Here is a tiny trained network, its code and every weight. The questions are about switching its units off for an input and a class, where a switched-off unit gives its printed mean instead of its output.

import numpy as np


def w(rows, s, z=0):
    codes = np.array(rows[::2]) - 128.0
    scale = np.full(codes.shape[1], s)
    scale[-1] = z or s
    return codes * scale


def norm(h):
    return h / np.sqrt((h * h).mean(-1, keepdims=True) + 1e-5)


def f(y):
    return np.maximum(y, 0)


def log_softmax(a):
    a = a - a.max(-1, keepdims=True)
    return a - np.log(np.exp(a).sum(-1, keepdims=True))


def net(x, mask):
    res = np.array(x, float).reshape(1, 4) / 4 @ E
    u = 0
    for l in range(2):
        y = f(norm(res) @ A[l][:, :-1].T + A[l][:, -1])
        res = res + np.where(mask[u : u + 7], y, B[l][:, -1]) @ B[l][:, :-1]
        u += 7
    return log_softmax(norm(res)[-1] @ U[:, :-1].T + U[:, -1])


A, B = {}, {}
E = w([
[107,139,3,96,166,147,156,129,153,106],'x0',
[141,137,158,119,156,138,101,135,67,141],'x1',
[84,111,138,175,91,130,121,202,84,34],'x2',
[72,179,125,214,144,116,75,108,161,136],'x3',
],0.0014)
A[0] = w([
[38,173,27,119,124,200,154,148,198,99,94],'L0N1',
[128,145,178,193,87,32,69,66,221,248,12],'L0N2',
[146,161,48,128,255,147,136,153,105,140,39],'L0N3',
[136,86,224,119,130,112,65,176,54,144,11],'L0N4',
[133,135,253,98,17,50,219,217,150,151,242],'L0N5',
[9,129,106,216,81,63,104,174,104,55,46],'L0N6',
[148,139,103,125,173,174,149,187,92,30,147],'L0N7',
],0.0018,0.0012)
B[0] = w([
[137,179,143,122,119,136,93,153,66,144,206],'L0N1',
[128,157,142,159,77,204,253,44,142,129,214],'L0N2',
[122,159,112,145,189,81,93,99,114,173,174],'L0N3',
[166,146,144,100,77,95,86,155,70,223,184],'L0N4',
[95,119,102,154,178,108,80,122,99,142,254],'L0N5',
[177,163,79,77,108,173,185,172,158,89,216],'L0N6',
[89,121,151,201,112,99,127,97,198,130,204],'L0N7',
],0.0031,0.0021)
A[1] = w([
[122,101,93,172,110,77,130,165,126,81,127],'L1N1',
[112,135,120,173,161,163,120,66,163,146,137],'L1N2',
[125,133,59,69,205,116,97,114,151,162,73],'L1N3',
[107,4,133,127,117,115,123,167,113,101,73],'L1N4',
[155,163,206,139,88,118,86,135,82,140,115],'L1N5',
[176,132,149,69,107,114,107,88,100,203,249],'L1N6',
[173,126,87,50,129,127,174,120,167,132,23],'L1N7',
],0.0033,0.0017)
B[1] = w([
[99,134,161,82,125,142,112,139,203,138,181],'L1N1',
[123,129,139,90,139,109,172,49,100,138,185],'L1N2',
[162,88,206,100,161,89,45,139,93,80,188],'L1N3',
[81,97,180,51,145,69,187,25,154,215,162],'L1N4',
[185,71,16,117,127,105,160,178,72,188,192],'L1N5',
[94,144,91,190,92,152,133,184,144,69,252],'L1N6',
[192,66,251,233,142,210,110,134,150,92,169],'L1N7',
],0.0033,0.0036)
U = w([
[48,211,66,127,74,188,129,239,215,24,135],'0',
[43,49,189,7,105,64,194,113,173,159,125],'1',
[118,195,91,76,220,53,22,90,64,103,127],'2',
[226,41,231,153,170,206,82,139,152,41,131],'3',
[167,146,118,71,77,138,98,127,154,152,2],'4',
[123,201,131,187,86,191,242,2,147,177,147],'5',
[176,84,70,172,40,106,146,240,4,209,146],'6',
],0.0077,0.01)

Each question gives the input, the list of numbers given to net, and the class t.
The units are the neurons (one row each of A and B). Each row of codes is followed by its name. A weight is (code - 128) times the scale printed after its matrix; where a second scale follows, it is the last column's (A, B and U).
mask holds one flag per neuron, layer by layer. A switched-off neuron (its flag False) gives its mean, the last column of its row in B, instead of its output. The means were averaged over made-up inputs and are rounded, as every weight is.
A unit's drop is (log p(t) with every unit on - log p(t) with that unit switched off) / (log p(t) with every unit on - log p(t) with every unit switched off).
The circuit of an input: a set's keep is (log p(t) with only the set's units on - log p(t) with every unit switched off) / (log p(t) with every unit on - log p(t) with every unit switched off). Starting from the 12 units with the biggest drops (on a tie, the unit counted first), units are removed one at a time, each time the one whose removal leaves the highest keep (on an exact tie, the one counted first), for as long as the keep stays at least 0.8.
circuit, biggest first: the units of the circuit, biggest drop first
unit that matters most: the unit with the biggest drop
k most important neurons: the k neurons with the biggest drops, biggest first
top k neurons in layer l: the k neurons of layer l with the biggest drops, biggest first
drop when u is switched off: that unit's drop, to one decimal
input [6,6,1,-5], class 3: unit that matters most	L0N5
input [-2,3,8,-4], class 1: circuit, biggest first	(L1N4; L0N1)
input [5,-2,1,3], class 2: circuit, biggest first	(L1N6; L1N3)
input [7,-7,-6,3], class 2: circuit, biggest first	(L1N3; L0N1)
input [5,-2,6,-8], class 1: circuit, biggest first	(L1N4; L1N6)
input [-3,3,5,6], class 6: 2 most important neurons	(L1N5; L0N4)
input [-1,7,-7,-4], class 3: top 3 neurons in layer 0	(L0N1; L0N4; L0N5)
input [-5,3,-8,-6], class 6: 3 most important neurons	(L1N6; L0N6; L1N5)
input [5,-5,-7,0], class 3: circuit, biggest first	(L1N7; L1N3)
input [8,2,3,4], class 2: top 3 neurons in layer 0	(L0N3; L0N2; L0N1)
input [6,3,-4,0], class 2: top 4 neurons in layer 0	(L0N3; L0N6; L0N1; L0N2)
input [1,-3,-8,-3], class 3: 2 most important neurons	(L1N7; L1N3)
input [2,5,6,-2], class 1: circuit, biggest first	(L1N4; L1N6; L0N7)
input [-6,3,-3,3], class 6: top neuron in layer 1	(L1N5)
input [-3,6,7,8], class 6: 3 most important neurons	(L1N5; L0N4; L1N6)
input [6,1,2,5], class 2: top 2 neurons in layer 0	(L0N3; L0N2)
input [-3,0,-7,-4], class 3: 2 most important neurons	(L1N7; L0N7)
input [-4,-2,-7,-5], class 3: 2 most important neurons	(L1N7; L0N7)
input [-3,-3,4,-1], class 1: top 2 neurons in layer 0	(L0N1; L0N5)
input [0,7,-2,7], class 5: circuit, biggest first	(L0N2)
input [-7,-4,0,-1], class 6: drop when L1N5 is switched off	0.1
input [-7,-1,7,2], class 6: drop when L1N5 is switched off	0.3
input [8,2,-6,8], class 2: drop when L1N3 is switched off	0.4
